Each row comes from the steps of one walk. Every step used is in the known rows, and no mark comes twice. Write the walk behind each row, first mark first.
Known rows:
S, F, N, P, D: [-351   89   33   97  186 -224   94  118   -7  104  352  129  -14  100
  -19  246 -147   98  -87   11 -335  218   80  -37  -16 -403  253 -249
   38  133  -55 -261 -113   45  104   99  199  121  187 -271 -370  -66
  136  114  -31  -16  -48]
A, L, D, Y, Q, R, F, S: [-359 -230 -168   44  370  127  433  199  502  113  -89 -114 -175  218
  291 -377 -268   23  211  -12 -169  -32  167  401 -504 -220 -274 -176
  331  450 -109  173  355  374  196 -332  -30 -109 -171 -103   76  -75
 -223 -139   21  300  -23]
Q, A, R, L: [-127   40 -273   15   27  144  258   19  209  127 -149   90 -104  133
  186   26  -39   43  330   37  -53  -86  -30  211   11  -75  -46   98
   96  283  158  -10  135   43  -46 -201  -65  -41 -132  -65  101  -19
   34   64  -93   85  -23]
L, P, Q, D, F, N: [-284   36  -24  147  102 -137  112   21  -72  187  235  254 -498   27
  224  -55 -111  384  280 -144 -242  195  185  315  164 -531  118 -192
  275  205  122  -57  212  323  175   38   76  226  153 -216 -164  -65
  103  124   18 -166 -130]
R, L, P, D, Y, Q, S, F, N: [-513  -89  246  169  377 -144  421  213  488   73   87  133 -316  151
  173  -26 -400  437  -12 -108 -303  158  127  292 -189 -500 -207 -137
  641  482  209 -340   22  106  300 -128  540   18  200 -386  -42 -151
  114  120  177   45 -125]
Q, D, P, S: [-164 -148  -40   85   35   32  329  105  -93  152   10  147 -190  129
  156  216  -62  -11  179 -269  -41   96  120  122  -10 -110  125  143
  170  -15  148 -106   33  152  -14  -12  121  -85  123 -142  153  -48
   32   28    7   -9   53]
N, S, F, L, D, P, Q, R: [-383 -339   39  160  226 -248  449  131  323  362 -114  341 -255  148
  169  343 -294  -69  104 -403  -25   27   36  273 -233 -189 -254 -285
  179  319   12 -108  186  154  214 -236   33   87 -175 -293   68 -193
 -118  -30 -265   35  -13]
L, P, S, F, D: [-169 -234 -190  165  -16 -268  374   75   62   77  -50   46 -285   40
  148  231 -148  127   21  -71  -37  135  153   80 -100 -231  -54 -359
  323  268   66  -50   73   23 -191   -5   45   91 -145 -301  -92  -31
  131  -99 -104  116   -8]
S, F, D, P, N: [-346 -194  136  218  129 -185  148 -162   72   86   57  100   66  134
  164  109 -109  -91 -248 -214   20  244 -104   66  -12 -275 -419 -162
  148  102   25 -119  -16 -142  -26  -28  108   83  -60 -310 -138   38
  -96 -171    9  229   -1]
Q, S, F, N, P: [-220   94  169  160   96 -216   85  221   57   94  260  161   16   36
  -36 -112 -210  210 -130 -207 -225  404   47  -22 -114 -406  129 -130
  -21  292  -56 -268  -72 -180  117   17  129   48  115 -236  -96 -158
   79  311   46  -21  -44]
Y, L, P, Q, A, R, F, D, S: [-424 -170 -343 -194   55   65  570   41  182  252 -119 -112 -680  105
  229  -80 -110   50  308   14 -192   60  241  524 -257 -348  -33 -380
  433  634  129  189  342  481 -142 -314   15   76 -293 -275  133   96
    4 -201  -86  179  -10]
A, R, Y, Q, S, F, N: [-220  -84  182  -15   47   45  476  133  415   68 -219  103   63  340
   71  -80 -179  108   53 -142 -268  187  355  100 -284 -269  -88  -83
  223  369  280  -84   86  -51  184 -267  167   29  218  -87  208 -234
   95  141  106  151  -40]
Q, R, F, N, P, D, Y, A, L: [-603   70 -226   46  460  181  343  274  324   86  250  114  -87  236
  235  116 -259  184  298   51 -424   75  200  335 -328 -299  117 -179
   65  282 -101 -166   79  265  100 -125  107  -18  -39 -193 -316   41
   -4  -21   26  199 -135]
N, P, D, Y, A, Q, R, L, S: [-530  -40  -21   38  407   63  448  241  551  100  -30   75 -487  121
   -4  181 -390    3  505   35 -224  -10  -99  417 -331 -332  -56 -264
  158  380  106 -312  152  221  120 -281  420 -128 -182 -272  142 -224
 -156 -208  -25   49 -123]
S, F, N, P: [-196   41   23  108   74 -207  -10  146    3   18  300  169  133   50
  -48   21 -149  263 -154  -58 -215  317   38  -14  -40 -405  108 -282
  -76  157  -99 -185  -90 -146   10   52   72  146  187 -168 -382   36
  126  153  -22    2   16]
Y, Q, D, F, L: [-170  -97  -23  -41  385   34  244 -105  -50  114  221  156 -107    5
  298  -94  -99  216  236  -41 -285 -116  169  346 -178 -403  -98 -107
  587  -24  -87  171  234  231  330 -233   57 -138   81  -19  -99  -32
  -25  -48 -143   93   13]
R, Y, A, Q, D, S: [-282 -161  -75 -191  187  335  253   18  239   -2 -110   60 -400  158
   54   -5 -215  134  445  -16 -148  -77  169  374 -331 -140  132 -203
  267  170  301  135  220  242    3 -208  306 -270  -12   78  384 -264
   70 -159  -69  225   13]
N, S, F, D, P, Q, A, L: [-504 -243 -161   69  250   86  394  -87  170  331   87  192 -326  314
  319  180 -242  -68   42 -248 -124  -25   21  372  -93 -262 -131 -247
  400  284  320 -192   98  152  178 -157  194 -158 -327 -390  205 -272
  175 -244 -337   -7   32]
Q, Y, L, S, F, D, P, N: [-599 -274  266  109  242 -113  443   82  187  224  -48   82 -261  -40
  312 -182 -230 -229 -429 -289 -199  287    0  145 -290 -351 -532 -383
  459  348    4 -224  184 -118   85 -293  418 -101  -90 -341  146  -55
 -107 -272   39  357  -19]
A, R, Y, Q, P, N, S: [-206 -201 -173   93  -12  132  451  143  483   99 -149 -140  -36  130
  109   98  -10  -44    5 -241  -96   80  186   57   14 -139 -241 -168
   98  372  406 -301  100 -274   16  118   24   40  211  -51  150 -226
 -100  -50  165   -5  229]
L, S, F, N, P, Q, R, Y, A: [-414 -158  165   15  177 -113  284  287  539  110    3  298 -180  339
  -76  121 -270  173  181  -84 -262  308  192  270 -281 -438   52 -529
  -67  329  132 -301  139 -128   75 -147  151   73  -21 -192    1 -183
  -22   48  -21  117  -64]
D, P, N, S, F, L, Y: [-474 -309  -31  219  116  -67  300   18  342  266  -41  223   -5 -121
  166  246 -459   84 -487 -411 -208  213   -9   85 -242 -340 -494 -332
  170  183   98 -342    5 -265   23 -112  346  -26   58 -208  -60  -81
 -145  -54 -128  122   73]
R, L, P, Q, D: [  -3  -27  -98   91  212 -109  143   34  210  168   48  123 -333   42
  168   36  -97  208  312 -137  -44   -9  -49  153  119 -286   -4  -91
  330  187  170 -270  233  292  106   51   85   65   69 -227  -45  -75
   99   92  -66  -66    4]
L, P, N, S, F, D, Y, A, R: [-510 -336 -346  281  220 -120  739   84  241  120 -103   38 -490 -116
  197  141 -283  -13   21 -164  -86  200   95  237 -131  -80 -425 -486
  165  499  277 -135   60 -245 -151 -105  180  215 -249 -328  -17  -80
  -58 -157  -74  144  -42]
N, P, Q, A, L, D: [-264 -112 -332   27  219  -62  104  270   86  172  220  168 -405  203
  140  -87 -146 -110  232  -40 -118 -183  -15  160   48 -265    7 -366
  141  252   21 -288  224  224   77   75  -18  -87 -271 -290 -147  -97
  193  -51 -325  -23   38]
D, S, F, L, Y, A: [-339 -324 -144  -90  249   94  272   77  215   69  -45  165 -319 -118
   89  129 -416  226 -111  -12 -270   17  190  285 -579 -242 -185 -523
  226  207 -109  150  126   41  -66 -360  293 -165 -205  -86    6   67
   26  -41 -212  341  -50]
D, P, Q, Y, A, R: [-275 -229   32  -80   25  204  542  -23  164  142 -219  258 -432  202
   96  100 -130 -225  218 -182 -108  -53  215  145  -66   66  -97 -164
   -5    0  316 -141   98  213    8 -347  235  -27 -100 -142   81  -49
  125 -178  -78   51  -31]
Q, Y, L, P, D, S: [-440 -156  -20  -61  165   55  439  313   88  143   75  -95 -629 -203
  182   72 -119   -1  -83  -47 -281   15  244  142 -225 -111   34 -246
  456  442  -38  -64  172  323    1 -128  452 -112  -14 -174   84   17
   60  -81   56  135   -7]
P, N, S, F: [-184   45  -53   26   63  -32   15 -127  263  134  -10  -62  -28  -94
   60  265 -125   -4 -305 -178 -189  142 -124    2   45  -70 -237 -218
  -10  261  206 -168  -93 -323   45  145  116   91   94 -134   -4 -347
  -35   32  -15   56  155]
D, S, F, L, Y, Q, P, N: [-410 -398  -29   61  242   63  176  183  369   20   55   68 -234 -113
  187   61 -316  188 -235 -202 -296  197  149  235 -419 -562 -437 -542
  339  391  -37  -66  255  -26   11  -52  245  -59   63 -193 -197   38
  -96  -33   38  308  116]
A, L, P, D, F: [-240   93 -355   77  332   35  201  -83   53  124  260  -82 -402    6
  290  275 -111  126  122   17 -239  -41  179  153   15 -381   17 -126
  284  352 -104  -44   30  435   53   59   58   23  -65 -348  -37   34
  101    0  -69  -19  -67]
A, Q, D, Y, L, S, F: [-372  -89   25 -173  512  209  388   57  172   20  -64   90 -533  -96
  200 -100 -374  -73  260 -116 -315  205   -2  394 -485 -385  -61 -388
  475  497  161   88  226  395  183 -302  370 -102   91 -162  312 -230
   22 -177  -71  166  -89]
S, F, N, P, Q, A, Y, L: [-594  101   33 -209  237   35  113  216  159   63  287  260 -288  187
  122   12 -355  141  113   36 -303  300  136  285   12 -466   83 -533
  354  363  257 -274   85   19   50    2  158   75  162  -83 -246 -105
  390 -211 -163  103   99]
Y, A, L, S, F: [-159  -30 -207 -127  458  157  163  -26  159   38   30  -29 -320   72
  104   31 -195  -25    8   48 -172   -5  130  176 -340 -244  -79 -351
   70  292  -43   31   29   94   59 -143  114 -142 -220 -275  320  -65
  161   59 -149  218   -9]
R, Y, A, L, D, S, F: [-279 -255 -328 -145  380  117  248  117  391   26  -70  -20 -297  213
  206  100 -276  137    2    8 -142 -118  200  241 -444 -136 -194 -480
  237  490  -43  121  114  135  -76 -181  108 -184 -201 -189  239  -80
  188  -58 -185  450   41]
Q, Y, L, P, S, F: [-216 -157 -119 -101   76   34  451  177  236   65  -95   91 -417 -126
  252  197 -217  160 -130 -151 -298  113  221   88 -239 -150  -74 -504
  463  459  117  -87   89   32 -121 -129  253  -58  100 -175 -107  -83
  267  -72  -34  224   98]
P, S, F, D: [-170 -103  -83   18  -16 -147  268  -36   78  120 -120   -8 -118   97
  161  277 -103  -26    0  -35 -128   42   73   91 -163  -93  -51 -259
  286  131   78   20   59   -1  -67  -96   23   11 -134 -195  -36 -185
  141 -210 -130  164    0]
A, L, S, F, D, P, Q, Y: [-480 -313  106   83  281   -3  426   54  248  261  -86  171 -372  201
  338  -49 -316 -275 -111 -281 -217  129  119  142 -304 -357 -292 -288
  376  250   90 -294  297  367  154 -312  338 -138 -259 -426  239 -194
  107 -298 -209  167  -79]
A, L, Y, Q: [ -59 -201 -147  -55  132  204  212  143  202   15  -50  -19  -58  122
  151 -119 -161    9 -107   24 -248 -254  193   64 -241 -165 -232 -282
  270   53   64 -110  164  162  154 -189  267 -165   -9  -71  -47    1
   86 -135 -100   98   25]
S, F, L, Y: [-175 -244  -87   60  169  -32  191   38  189   67  -64  257   17  -93
  157   98 -366   96 -159  -81 -230   71   88   35 -393 -262 -181 -372
  231   93  -92  -27  136   50   -7 -240  130  -70  -44  -49 -188   35
   -5  -21 -223  219  -89]

Write each row's walk:
[-532 -412 -287  184  273   40  471  106  509  126   63   67 -150  272
  365  -37 -249  184 -122 -120 -190  -54  167  290  -97 -386 -434 -489
  660  486  399 -305  218 -277   61   40  263 -182 -165 -260   47 -253
   76 -191 -180  251  157] : R, Y, Q, A, L, P, N, S, F, D
[-345 -463   68  113  416 -135  453  289  326  -32 -100  331  -89  106
  245   -2 -293   37  214  -79 -119  -64  100  321 -455 -159 -424 -348
  433  299 -148  150  302  143  194 -344   36   12 -121  -88 -242   29
 -155 -110 -160  327  -98] : S, F, L, D, Y, Q, R
[-400 -364 -348  -35  314  256  454  223  352 -116   33  179 -447  191
  299  166 -346  292  180  -24 -259  -17  255  422 -230 -326 -195 -397
  552  497  289  -66  115  137  -74  -34  248 -137  -49 -266 -102  -17
  276 -116 -132  165  108] : D, Y, Q, A, L, P, S, F
[-663 -283 -176  113  501  102  695  121  441  117  -52  287 -633  -43
  156  454 -507  131  480 -110 -225  -16  179  488 -453 -227  -59 -466
  394  456  220  -25  157  254  114 -252  360  -50 -218 -226   53 -244
  -15 -168 -229   92 -138] : N, S, F, L, P, D, Y, A, Q, R
[-475 -148  -53   38  360   41  205  104  370   28  129   34  -88  -43
  235  120 -359   52  -91 -189 -130  226  151  118  -67 -380 -352 -361
  430  306  254 -296  132 -227   85  177   71    4  199  -45  -18 -243
  100 -177  -49  170  292] : A, Y, Q, P, N, S, F, L
[-427 -138 -223  -45  120 -204  502  456  264  190   12  -38 -176   80
   68   27 -221  161 -101 -119 -291  283  272  170 -404 -419  -84 -549
  127  755 -173  -39  129   51  -96 -229   97  186  157 -238  -61  111
  118   21  -39  253   46] : A, R, Y, L, D, S, F, N, P
[-775  105  -98 -144   73  -31  256  182  152  352   73  164 -724  104
  343 -141 -374  203  116  -21 -277  -25  180  535  119 -308 -109 -475
  595  482  380  -95  202   57  241 -139  187   54   -5  -43  192 -394
  263 -307 -149  -46   14] : P, Q, A, Y, L, D, F, N, S
[-366  -67  120  -44  300 -168  456  106  220  126  -17   10 -555   50
  224  -59 -354 -110  120 -137  -41  284  179  156 -145 -288 -180 -423
  638  513  221 -208  207  219   62 -122  148   64 -131 -273  240 -206
  228 -266 -103  163  -30] : A, Y, L, P, Q, S, F, D
[-450 -210 -159  -90  134   59  464   13  394  200 -322  255 -358  298
  167  176 -377  144  469 -156  -56 -193  200  505 -455 -296 -172 -323
  254  178   46  145  232  333  -37 -418   37 -144 -205 -165  120  -66
  -27 -220 -154  330  -13] : Y, A, Q, R, F, L, D, P, S
[-503 -329 -121  192  351   21  373   69   10  162  115  212 -265  268
  319 -132 -238 -110   16 -128  -36  152   83  309 -265 -456 -155 -135
  336  329   -1  -52  161  164   37 -242  160 -230 -393 -408  362   35
  -14  -68 -203  204 -102] : Q, A, L, S, F, D, P
[-602  192 -144  129  167   12  400  -20  445  334   22  111 -633  119
  195  301 -280  554  449  -27 -302 -122  134  600  -48 -475   10 -302
  335  499  274  -78   97  158  266 -245  366   52  -60 -290  119 -359
   53  -29   15 -103 -142] : Y, A, Q, R, L, P, D, F, N, S
[-422 -127 -332   77  136 -154  463  287  138   53   34  165 -214  134
   75 -280 -320  215  149   24 -216  125  176  215 -214 -257  -36 -386
  -66  289  -39  -88   42   56 -121 -235   15  182   11 -156 -308  157
  -14   37    6  155 -112] : L, D, Y, A, R, F, N, P
[-476   40   14   98  129  -27  273   33   62  231  323  -16 -370  104
  200   95  -55  332    9  -69 -354    7  243  331   79 -470  159 -194
  402  244  219 -114  -38   59  375   33  255    8  216 -213   -2 -283
   46   24  171 -252   10] : Y, Q, P, D, F, N, S
[-439 -426   72  220  -99  -56  534   40  464  251 -190   89   79  270
  254  -61 -233   17 -244 -273 -216   20   57  248 -192 -233 -500 -226
  279  138  259 -220  175 -160  126 -333  317  -53  -58 -140  -43 -204
 -505 -216  106  213   29] : L, Y, Q, R, F, D, P, N, S
[-554 -319 -197  328  381 -187  281  259  322  143   67  174 -292 -242
  315   47 -392   84 -150 -363  -76  235  -84  184 -219 -291 -447 -427
  298  515    2 -236  162 -197   23  135   11   63  -39 -236 -129 -139
  -88  -20  -65  139   35] : Q, P, N, S, F, L, D, Y
